[128 = 0]
[17] [137 139 115  97  92 144 134 115 124 175 114 111 152  91 138 141 148 116
 174  79 148 138 117  91 106 154  84  87 153 108 110  87 127 137  94 103
 118 116 136 165  82 167  96 135 147  98 115  98 136 114 143 119 122 142
 145  95 130 141 163 123 157 164 123 169 116 153 105  97 101 138 111 130
 118 132 169 140 129 123 145 106 150]
[15] [ 68 190 185 152  55  48 143 179 112 134 115 142 138 131 105 166  42 148
 146 130  75 104 125 115 157 113 207 129  81  28 134  99 168  46 141  68
 231  50  79  98 164  43 110 138 147  75 148  95  83 126 149  83 149 195
   4  31 149 136 185  93 174 205 160 147  98 160 115  90 129 177 189 138
  98  76 167  97  48   8 162 109 129]
[17] [ 96 121 143 128 136 141 134 108 134 130 114 187 128 153 115 115 145 132
 118 140 135 156  91 136 163 138 122 130  91 131 169 128  83 148 133 143
 139  75  91 111 133 144 184 136 157 131 110 160  92 127 102 122 106 118
 176 143 132 104  87 129 108 129 143  96 157 123 130 150 138 119 125 125
 147 105 127 137  89 153 117 158 128]
[33] [168 157 110 108 127 112 142 146 123 125 192 170 134  92 156 135 150 137
 118 152 119 154 134 184 124 128 124 135 163 172  94  86 156 157  91 131
 100 116 129  62 143  75 105 127 120 103 116  91 137 171  89 121  75 161
 118 133 137 139 128 143 149  99 100 114 137 124 126 105 121 127 128  70
 186 105 145 102 142 156 113 142 140]
[139 129 116 145 115  93 121 152 116 131 115  71 135  77 147 112 135 121
  55 126 119 167 180 134 140 110 159 129 158 108 127 141 130 102  91 130
 167 127 128 123 139  95 166  97 169 164  99 149  96 114  73 123 115 133
 155  95 141 158 125 138 136 117 141 122 172 116 103 144 111 157 117 117
 174 113 104 134 176 142 115 155 119] => [17]
[20] [124 161 136 134 123 177 118 120  82 139 128 120 127 144 112  85 134 149
 117  97 102 140 143 104  99 115 113 109 152 113  88 119 112 116  95 139
 125 147 103 149  60 114 144 110 130 178 158 160 130 123 174 129 103 133
 142 135  72 104 152 140  99 109 128 106 154 164 151 119 103 139 100 116
 158 116 105 129 135 139 121  81 120]
[33] [180  70 140 119  90 200 124 100  97 131 101  81 100 174 107 127 136 120
  97  75 130  56 115  67  75 120 146 106 143  95 146 201  92  86 125 106
 115 175  87 179 100 114 171 111 102 126 106 162 132 183 130 128 148 107
 127 118  97 135 153  47 103 117 144 156 146 178 141 187  71  79 147  99
 114  94  97 137 105  76 186 153  78]
[12] [144 101 136 132 124 126 154 134 125 117 121 131 121 129 106 121 120 114
 133 118 142 116 140 144 137 115 130 138 139 117 125 127 120 127 124  88
 137 113 130 137 128  98 132 112 127 127 112 141 112 135 143 131 139 131
 112 132 117 135 146 134 127 152 119 135 136 141 143 116 136 135 124 113
 112 117 163 121 140  92 130 120 138]
[ 47 105 158 167 154 119 123 143 148 126 109 104 137 166 119 127 114 131
 161 116 152 120 109  93 143 101 155 157  68  90 140  90 118 150 113 152
 155 140 136 138 157 135 106 165 161 135 156 105 126 133 190 164 139 117
 127 161 109 117 141 174 158 158 104 109 141 115  92 106 151 163 128 187
  47 151 108 116 155 112 143 144 143] => [33]
[125 119 134 125 120 119 125 121 127 129 120 130 142 121 121 131 100 123
 133 141 128 121 120 152 125 125 137 134 125 123 137 122 121 110 145 126
 137 118 117 123 127 117 118 123 143 116 120 135 117 144 129 135 137 124
 121 121 120 125 130 119 115 143 139 139 110 138 113 121 128 128 136 128
 134 111 134 128 119 113 124 123 139] => [15]
[34] [149 142 208 135 118 110 208 187  90 155 107  76 142 184 110 135  85 151
 108 138 160 144 143 167 173 165 125 102  67  97  94 146 155 126 185  55
 142 112 148 162 174 161  86 171 110 117 108 130 140 112 198  93 183 118
 214 139 127 132  82 184 149 133 122 163  98 178 136 189 142 220 101 150
 123 102 121 114 152 159 141  83 109]
[38] [124 106 136 142 125 122 142 141 107 112 124 136 132 142 124 131 161 129
 119 128 107 118 146 116 141 134 125 146 158 140 131 122 124 155 132 128
 120 138 136 148 124 139 107 115 115 124  96 152 139 131 115 142 140 109
 107 134 118 104 121 135 117 144 136 134 108 111 147 128 152 121 137 163
 102 127 157 127 128 138 124 157 123]
[141 159 117 130 123 133 112 152 125 124 124  83 130 123 131 102 127 136
  96 110 133 135 143 124 129 127 154 137 144 137 112 173 119 121 145 128
 143 137 132  94 129 101  98 103 156 164 127 106 120 144 127 144 147 147
 147  69 134 159 146 139 129 120 139 123 137 125 128 124 108 153 124 118
 163 133 100 123 172 137 139 134 114] => [17]
[ 96 147 145 110 128 124 153 133 145 142 106  56  99 132 137  73 100 125
 133 158 173 103 126 138 121 136 113 166 100 162  86 102  96 104 134 145
 131 130  88  88  78 100 117 158 108 161 152 146 119 152 130 137 137 166
 162 207  95 116 146  72 109  97 144 141 129 126 185 119 165 150 124 176
 165 140 149 133 143 101  83 102 111] => [34]
[13] [118 122 112 109 109  91 100 101 115 146 151 114 140 156 102 105 132 111
 135 129 138 107 144  93 130 151 114 150 135  97 157 141 112 118 121 166
 154 131 100 130 153 146 143 131 110  86 155 148 150 134 123 128 123 150
 130 119  81 132 154 133 128 128 112 134 118 131 112 141 142 129 110  98
 154  95 127 117 143 120 107 113 127]
[34] [106 146 139 126 101 133 160 117 136 165 114  85 145 157  84 108 111 135
 127 160 158 111 137 142 138 144 109 129  87 132  96  96 122 111 137 130
 135 135  95 105  87 122  91 162 116 173 134 143 138 158 142 129 127 119
 153 176 110 116 111  97 112  97 147 117 123 125 190 130 150 155 127 160
 126 130 137 148 102 123 135 103  83]
[ 88 189 163 137  93  82 151 166 124 126 111 144 125 115 101 151  67 146
 144 127  98 115 114 130 150 118 179 151 103  76 130 118 158  65 138  92
 192  67  97  86 139  76 111 124 125  98 154  89 117 130 137 107 163 186
  49  63 130 134 168 120 168 184 146 122 118 164  99 110 111 163 164 123
 122  85 158  91  81  37 140 102 117] => [15]
[9] [149 168 112 178 149 163 133  51 130  96  95 116 143 184 203 128 118 171
 133 205 156  91  53 144 135 101 123 120 114 112 154 109 164  95 128 137
 100 211 168 193 125 158 138 159  92 129 148 108 119 103 141 143 112 148
 131  71 142  95  96 137 127 100 171  99  82 100 103  88 144  87 121  82
 148 126 143 128 121 103 134 114  81]

<67> [123 151 148  93 112 137 140 116 128 119 119 100 121 108 134 116  95 122
 167 130  94 152 152 141 102 134 143 120 135  90 117 114  80 144 120 160
  89 136 135 143 138 121 122 152 123 151 171 143 122 112 124  98  99 153
 136 139 159 142 134 127 100 125 126 161 120 121 148  93 148 155  92 118
 145 119 134 136 102 152 100 130  85]
<51> [124 185 125 146 148 148 127 110 136 103 121  91  86 134 109 122 139 137
 169 123 124 143 148 145 138 145 116 114 124 142 137 101 156 121 101 130
 123 102 125 129 109 108 120 100 152 126 121 129 147 147 141 127  93 124
 180 114 112 120 110 117 120 146 104 136  98 106 135 126 103 122 147 115
 137 151 120  86 160 150 149 125 139]
[121 162 113 147 128 121 152 156 191  96 166 124 114  99 149 153 112 101
 111 171 187 107 100  95 154  84 141 153 120 135 151 151 152 128 148 147
 182 115 199 167 166 102 135  88 161 140 123 170 151 167 124 168 137 143
 140 114 124 115 119 113 154 153  76  68  89 149 117 127  89 145 121 108
 124 151 115 116 147 102 157  87 139] => <67>
<41> [108 127 123 131 156 126  70 123 144 117 166 159 131 126 147 125 158 137
  76 129 145 126 125 135 137  99 169 118 140 158 143 119 133 148 131 113
 135 156 143 185 123 100  94 125 132  93 155 102 150 159 133 141 142 146
 125 140 126 126 149 110 114 111 105 119  94 118 140 120 152 169 133 150
 143 110 144  96 114 160 133 110 102]
<56> [111 172  85 113  97 155 180 106 149 166 151 117 143  96  74 152 133 112
 103 130 123 111 126  85 103  31 120 135  85 174 123  71 113 181 134  80
 133 101 137 149  67 132 123 112 170 166 112  79  53 126 163 162 109 112
 149 175  80 146 100 152 103 127 140 210 175 143 151 133 146  92 130 137
 138 137 124  86  77 167  73 137 111]
<63> [152  63  97 128 127 147  58 149 140 166  71  91 140  65 122 136 115 137
 184 100 146  83 121  51 154 187 130 174 163 113 179 132  86 119 137 143
  65 106 155 128  86 180  92 129  93  76 155 162 138  93 125 115 121  97
 147 149 163 204 148 177 118 199 101 144 119 103 172  90  75 138 109  93
 187  94 171 138 115 191 112 170 161]
<47> [174 132 138 123 163 159 144 109 110 187  85 101 173 207  69  98 145 144
  61 103 116  88 121 208 129 161 150 197 161 122  65 166 116 136 132 124
 109 103 116  69  89  95  89 150 139 147 153  79 109 116 119 140  97 129
 111 157 152 143  73 154  45 148  45 147  72 132 137  94 169 140 129 171
 136 169 153 142  97 164  86 149 117]
<49> [139 179 157 140 220  88 137 122 137  94 168 145 139 162 173 133 111  95
 199 187 140 145  87  60  38 102 177 153 130 169 128 146 137 154 127 130
 144 151  45  80 122 107 131 162 189 169 113  76 139 167 139 113 120  88
 136 108 146 156 146  69 139 133 127 193 142 109 124  86 116 125 129 139
 108 150 133 113 113  95 156 177 124]
<51> [142 142 144 155 149 153 120 155 115 134 141 117 134 149 120 130 116 122
 104 151 128  98 111 138 121 110 129 120 130 150 126 100 124 119 113  96
 128 124 112 145 104 139 130 116 103 161 141 109 126 128 141 133 138 118
 131 152 138 152 135 148 143  95 139 167 148 124 140 132 135 104 125 153
 147  93 145 117  98 108 115 116 107]
[164 153 203 103 123 130 110 119 153 155 136 154 111 118 120 145 158 106
 169 133 205 149  83 161 111 129  49 126 180 131 137  93  96 157 147 104
  80 155  95 117 112 157 154 102 135 136 152 113 144 122  96 143 113 130
 106 161 140 126 124 145 169  97 131 144 176 156 154 108 143 109 176  81
 128 179 213 148 154  85 153 107 137] => <41>
[123 142 143 132 128 113 124 119 175 112 140 115 140 144 126 165 184 152
 124 136 155 163 122 125 100 128 114 117 157 154 133 108 122 140 142  78
 117 150 144 144  91 143 141 113 134  98 114 134 125 122 127 144 111 122
 138 130 118 132 135 125 125 114 145 136 152 126 139 144 139 144 124 120
 118 145 168 140 133 110 132 147 127] => <41>
[ 91 149  78 140 121  97 135 115 148 115 132 140  93 157 157 120 136 113
 190 140 123 175 141 140 124 126 112  99 108  88 141 133 142 120 134 163
 115 115 119 127 150 104 150 155 159 110 107 149 143 138 122 144 106 143
 158  92 112 122 140 107 101 157 121  81 120 111 148 142 119 115 176 109
  99 151 109 129 151 142 153 132 169] => <51>
<63> [173  74 176 106 125 178 177 132 105  97 162 142 184  94  99 148 177 119
 156 131  98 136 116 162 114 122 162 110 115 119  96 153 175 124  62 134
 145 172 126  83 128 119 127 123 141 108 136 105 147  99 123 157  75 115
 116 158 102  90 143 130 126 102 151 133 147  88 139 132  72 138 137 139
 101 106 161 128 107  78 137 150  49]
[144 116 162  82  68 104 143 113 130  84 141 157 122 104 132  76  89  99
 149  71 118 120 141 108 162  85 100  74 140 194 175 120 141 126  95 135
 210 127 177 137 152 139 215 135 111 165 138 149 141 139 129 117 130 107
 163  92 125 112 160 129 138 151 119 148 168 147 121 133 148 177 140 192
 115 167 153 111 120 124 163 100 136] => <47>
[136 124 113 153 121 148 125 159 145 102 131 139 131  86 130 130  98 123
 144 137 134 130 130  85 153 122 104 166 116 144 107 127 151 120 116 115
 135 101 145 138 114 134 121 162 110 103 123 113 130 128 128  88 134 116
  79 108  88 117 103 152 172 144 144  92 134 131 124 114 112 130 137 118
 145 109 156 134  93 142 134 149 124] => <63>
[ 93 215  84 152 123  36  96 129 106 120  37 119  46 132 178 125  55 138
 125 161 184 134 133 129 132 121  68 140 111 162  83 122  37 118 183  86
  81 105  53 179 148 134 155 161  81 129 103 174 136 146  42 100 144 165
 110  93 118 106 128 115 128 146  94  81  91 145 184 113 157 147 109 147
 159 107 122 128 138 173 148  83 103] => <63>
<41> [145 153 119 110 129 130 142 138 141 119  86 111 140 159 136 128 104 125
 151  94 122 135 113 124 112 141 114 123 114 131 125 136 126 140 161 149
 129 137 128 121  85 134 161 135 121 161 138 133 133 152 124  91  83 131
 117 118 116 112 126 145 135 149 154  97 142 126 141 140 130 109 144 106
 127 131 136 156 121  88 134 156 139]
[ 94 151 150 138 125 108 162 149 111 103 144  96 106 186 147 125 144 133
 145 105 109 135 150 103 127 144  88 130 135 119  80  64 100 114 145 110
 157 100 137 142 159 117 118 127 139 122 113 122  91 155 148 104 152 165
 119 118 107 118 103 114 137 124 114 109 122 150  88 144 164 126 170 132
 109 138 103 143 128 148 138 115 149] => <63>
